Here is a tiny trained network, its code and every weight. The questions are about switching its units off for an input and a class, where a switched-off unit gives its printed mean instead of its output.

import numpy as np


def w(rows, s, z=0):
    codes = np.array(rows[::2]) - 128.0
    scale = np.full(codes.shape[1], s)
    scale[-1] = z or s
    return codes * scale


def f(y):
    return y / 2 * (1 + np.tanh(0.7978845608 * (y + 0.044715 * y**3)))


def log_softmax(a):
    a = a - a.max(-1, keepdims=True)
    return a - np.log(np.exp(a).sum(-1, keepdims=True))


def net(x, mask):
    res = np.array(x, float).reshape(1, 3) / 4 @ E
    y = f(res @ A[0][:, :-1].T + A[0][:, -1])
    res = res + np.where(mask, y, B[0][:, -1]) @ B[0][:, :-1]
    return log_softmax(res[-1] @ U[:, :-1].T + U[:, -1])


A, B = {}, {}
E = w([
[13,213,180,82,122,61,38,144],'x0',
[205,73,54,74,99,39,40,228],'x1',
[230,178,159,194,255,73,54,76],'x2',
],0.0062)
A[0] = w([
[233,3,42,193,136,221,225,116,28],'neuron 1',
[191,182,182,224,241,81,79,86,54],'neuron 2',
[200,48,34,74,110,67,82,215,128],'neuron 3',
[181,97,53,47,103,55,59,229,122],'neuron 4',
[197,183,174,210,201,86,87,65,67],'neuron 5',
[37,206,178,93,116,60,65,155,55],'neuron 6',
[36,204,170,79,125,71,64,137,28],'neuron 7',
[56,164,172,162,159,197,191,85,84],'neuron 8',
[57,100,110,64,54,174,189,159,95],'neuron 9',
[44,107,110,69,73,178,179,173,51],'neuron 10',
[179,74,47,70,96,57,66,226,100],'neuron 11',
[70,166,184,163,133,191,182,56,28],'neuron 12',
[58,101,109,74,58,171,176,167,58],'neuron 13',
[71,160,194,184,145,198,169,59,120],'neuron 14',
[29,200,187,80,117,68,66,152,6],'neuron 15',
[82,156,182,188,138,205,208,54,76],'neuron 16',
[43,87,116,68,56,170,183,148,50],'neuron 17',
],0.0053,0.0016)
B[0] = w([
[193,204,213,182,55,131,200,163,252],'neuron 1',
[172,160,60,59,76,65,74,117,254],'neuron 2',
[82,118,210,165,181,58,131,56,241],'neuron 3',
[71,110,188,153,178,72,105,67,241],'neuron 4',
[193,170,67,48,73,62,72,131,232],'neuron 5',
[164,185,186,179,64,166,184,168,216],'neuron 6',
[194,182,179,182,67,156,201,177,209],'neuron 7',
[91,97,175,133,165,69,100,63,220],'neuron 8',
[172,179,89,80,111,60,97,109,212],'neuron 9',
[179,149,82,81,90,75,101,112,200],'neuron 10',
[75,110,181,142,171,70,113,61,234],'neuron 11',
[84,55,189,147,164,2,88,49,213],'neuron 12',
[155,143,95,83,93,67,92,110,197],'neuron 13',
[97,118,153,127,156,64,107,83,231],'neuron 14',
[179,168,193,176,57,146,190,171,212],'neuron 15',
[109,130,177,145,153,74,117,80,236],'neuron 16',
[180,151,74,83,85,62,75,110,207],'neuron 17',
],0.0073,0.0049)
U = w([
[21,90,177,157,192,86,101,74,95],'0',
[198,152,34,2,97,101,76,126,109],'1',
[191,165,181,225,82,161,225,169,120],'2',
[75,123,88,112,169,188,124,150,247],'3',
[68,84,54,123,151,237,132,163,72],'4',
[80,99,92,120,129,238,125,148,85],'5',
[88,89,75,127,149,182,141,196,76],'6',
],0.0097,0.014)

Each question gives the input, the list of numbers given to net, and the class t.
The units are the neurons (one row each of A and B). Each row of codes is followed by its name. A weight is (code - 128) times the scale printed after its matrix; where a second scale follows, it is the last column's (A, B and U).
mask holds one flag per neuron, in row order. A switched-off neuron (its flag False) gives its mean, the last column of its row in B, instead of its output. The means were averaged over made-up inputs and are rounded, as every weight is.
A unit's drop is (log p(t) with every unit on - log p(t) with that unit switched off) / (log p(t) with every unit on - log p(t) with every unit switched off).
The circuit of an input: a set's keep is (log p(t) with only the set's units on - log p(t) with every unit switched off) / (log p(t) with every unit on - log p(t) with every unit switched off). Starting from the 12 units with the biggest drops (on a tie, the unit counted first), units are removed one at a time, each time the one whose removal leaves the highest keep (on an exact tie, the one counted first), for as long as the keep stays at least 0.8.
units of the circuit, in order: the units of the circuit, biggest drop first
top k neurons: the k neurons with the biggest drops, biggest first
drop of u: that unit's drop, to one decimal
input [6,7,-7], class 0: units of the circuit, in order : neuron 4
input [5,-2,-4], class 2: units of the circuit, in order : neuron 15; neuron 7
input [-2,-3,-2], class 3: top 3 neurons : neuron 3; neuron 4; neuron 11
input [7,7,4], class 0: top 4 neurons : neuron 4; neuron 11; neuron 1; neuron 3
input [7,6,1], class 2: units of the circuit, in order : neuron 7; neuron 6
input [8,8,-2], class 0: top 2 neurons : neuron 4; neuron 11
input [5,-1,5], class 1: top 3 neurons : neuron 2; neuron 5; neuron 1
input [3,3,1], class 3: top 2 neurons : neuron 1; neuron 12
input [-6,-1,7], class 1: top 2 neurons : neuron 2; neuron 5
input [3,1,2], class 3: drop of neuron 1 : 0.5
input [7,-1,-7], class 1: drop of neuron 2 : -0.1
input [-6,3,1], class 2: drop of neuron 1 : 0.6
input [3,8,-7], class 0: drop of neuron 4 : 0.5
input [-6,-6,-6], class 0: units of the circuit, in order : neuron 12
input [5,-1,-4], class 2: units of the circuit, in order : neuron 15; neuron 7
